Here is a tiny trained network, its code and every weight. The questions are about switching its units off for an input and a target symbol, where a switched-off unit gives its printed mean instead of its output.

import numpy as np


def w(rows, s, z=0):
    codes = np.array(rows[::2]) - 128.0
    scale = np.full(codes.shape[1], s)
    scale[-1] = z or s
    return codes * scale


def f(y):
    return np.maximum(y, 0)


def softmax(a):
    e = np.exp(a - a.max(-1, keepdims=True))
    return e / e.sum(-1, keepdims=True)


def log_softmax(a):
    a = a - a.max(-1, keepdims=True)
    return a - np.log(np.exp(a).sum(-1, keepdims=True))


def net(x, mask):
    ids = ['αδεζημξπστφ'.index(c) for c in x.split()]
    T = len(ids)
    res = E[ids] + P[:T]
    r = res
    for j in range(2):
        rows = slice(2 * j, 2 * j + 2)
        q, k, v = (r @ M[0][rows].T for M in (Q, K, V))
        z = softmax(np.where(np.tri(T) > 0, q @ k.T / 2**0.5, -1e9)) @ v
        o = O[0][rows]
        res = res + np.where(mask[j], z, o[:, -1]) @ o[:, :-1]
    y = f(res @ A[0][:, :-1].T + A[0][:, -1])
    res = res + np.where(mask[2:18], y, B[0][:, -1]) @ B[0][:, :-1]
    return log_softmax(res[-1] @ U[:, :-1].T + U[:, -1])


Q, K, V, O, A, B = {}, {}, {}, {}, {}, {}
E = w([
[144,58,111,124],'α',
[147,78,115,131],'δ',
[108,99,113,137],'ε',
[166,74,109,111],'ζ',
[121,204,130,178],'η',
[153,119,128,142],'μ',
[170,135,128,144],'ξ',
[188,222,125,168],'π',
[92,148,248,160],'σ',
[252,162,196,123],'τ',
[159,129,245,149],'φ',
],0.017)
P = w([
[122,117,102,176],'0',
[144,162,80,70],'1',
[122,126,151,180],'2',
[131,149,131,65],'3',
[128,131,204,159],'4',
[111,153,192,52],'5',
[139,130,253,139],'6',
],0.016)
Q[0] = w([
[116,153,113,45],'h0',
[176,117,254,82],'h0',
[98,103,108,24],'h1',
[213,46,203,221],'h1',
],0.0091)
K[0] = w([
[2,97,47,71],'h0',
[122,115,199,97],'h0',
[120,107,21,169],'h1',
[128,177,198,117],'h1',
],0.011)
V[0] = w([
[28,96,87,135],'h0',
[47,40,108,158],'h0',
[95,244,117,172],'h1',
[174,122,16,125],'h1',
],0.011)
O[0] = w([
[9,106,169,74,21],'h0',
[113,80,143,147,67],'h0',
[100,230,180,164,160],'h1',
[195,150,187,132,2],'h1',
],0.013,0.0053)
A[0] = w([
[151,142,72,102,197],'n0',
[153,140,37,128,169],'n1',
[185,141,118,47,196],'n2',
[63,101,75,198,138],'n3',
[96,99,168,91,78],'n4',
[129,172,126,128,122],'n5',
[101,162,195,59,126],'n6',
[173,112,158,102,97],'n7',
[164,104,58,105,134],'n8',
[85,143,94,146,65],'n9',
[236,148,119,124,75],'n10',
[116,199,91,105,69],'n11',
[149,137,171,154,122],'n12',
[83,162,102,98,155],'n13',
[125,102,250,206,254],'n14',
[149,103,142,67,143],'n15',
],0.013,0.0083)
B[0] = w([
[102,145,203,131,195],'n0',
[107,126,241,162,199],'n1',
[8,200,177,128,224],'n2',
[253,127,227,169,204],'n3',
[252,66,54,92,144],'n4',
[162,91,93,75,172],'n5',
[52,83,84,244,164],'n6',
[114,114,151,113,164],'n7',
[129,223,87,164,180],'n8',
[51,63,116,201,149],'n9',
[106,39,53,136,238],'n10',
[112,52,134,93,165],'n11',
[95,179,124,130,168],'n12',
[60,97,109,180,160],'n13',
[136,138,106,48,252],'n14',
[72,178,66,205,171],'n15',
],0.0077,0.012)
U = w([
[54,212,169,84,167],'α',
[35,37,35,124,184],'δ',
[129,132,2,253,37],'ε',
[122,83,75,144,98],'ζ',
[186,222,36,119,167],'η',
[189,185,161,180,74],'μ',
[144,132,111,115,143],'ξ',
[122,48,25,163,94],'π',
[82,56,194,199,2],'σ',
[146,138,89,135,145],'τ',
[130,60,180,67,155],'φ',
],0.0071,0.006)

Each question gives the input, a string of symbols that net reads in full, and the target symbol t.
The units are the heads (2 rows each of Q, K, V and O) and the neurons (one row each of A and B). Each row of codes is followed by its name. A weight is (code - 128) times the scale printed after its matrix; where a second scale follows, it is the last column's (O, A, B and U).
mask holds one flag per unit, heads first, then neurons. A switched-off unit (its flag False) gives its mean, the last column of its rows in O or B, instead of its output. The means were averaged over made-up inputs and are rounded, as every weight is.
A unit's drop is (log p(t) with every unit on - log p(t) with that unit switched off) / (log p(t) with every unit on - log p(t) with every unit switched off).
The circuit of an input: a set's keep is (log p(t) with only the set's units on - log p(t) with every unit switched off) / (log p(t) with every unit on - log p(t) with every unit switched off). Starting from the 12 units with the biggest drops (on a tie, the unit counted first), units are removed one at a time, each time the one whose removal leaves the highest keep (on an exact tie, the one counted first), for as long as the keep stays at least 0.8.
units of the circuit, in order: the units of the circuit, biggest drop first
most important unit: the unit with the biggest drop
top k neurons: the k neurons with the biggest drops, biggest first
heads that matter: for each layer, one digit per head in row order, 1 if its drop is at least 0.15 and else 0, layers parted by /
input δ π ξ α, target α: most important unit -> n2
input ζ η ε, target α: units of the circuit, in order -> [h1, h0]
input α δ τ ε ζ, target ε: top 4 neurons -> [n10, n8, n14, n3]
input ε ε δ, target φ: heads that matter -> 10
input ζ τ ε α ε τ π, target ε: top 4 neurons -> [n10, n8, n14, n3]
input α α ε ζ, target α: units of the circuit, in order -> [n2, n0]
input φ ε μ ε η τ δ, target ε: units of the circuit, in order -> [h0, n10]
input ε ε μ τ δ, target ε: units of the circuit, in order -> [n10, h0]
input α δ ε σ τ μ α, target ε: units of the circuit, in order -> [h0, n10]
input α π μ ζ ε σ μ, target σ: heads that matter -> 01
input ε ζ σ σ α, target σ: heads that matter -> 01
input δ ε ε φ ζ, target μ: top 2 neurons -> [n1, n8]
input δ η μ, target η: heads that matter -> 01
input ζ ε ζ δ, target α: units of the circuit, in order -> [n2, n8, h1]
input μ φ π φ α, target μ: heads that matter -> 11
input φ δ ζ, target μ: heads that matter -> 01
input τ π ε δ, target α: heads that matter -> 00
input ε ξ α ε α ε, target δ: heads that matter -> 10
input ξ π ζ, target η: heads that matter -> 01
input π ε σ α η, target σ: units of the circuit, in order -> [h1, n3, n9, n11]
input ε α α ξ, target α: units of the circuit, in order -> [n2, n0]
input π τ α, target ε: heads that matter -> 10
input ε ξ ζ π μ, target η: heads that matter -> 01
input τ μ ξ ε, target α: heads that matter -> 00
input σ η δ, target σ: top 2 neurons -> [n3, n9]
input α φ ε, target μ: most important unit -> n3
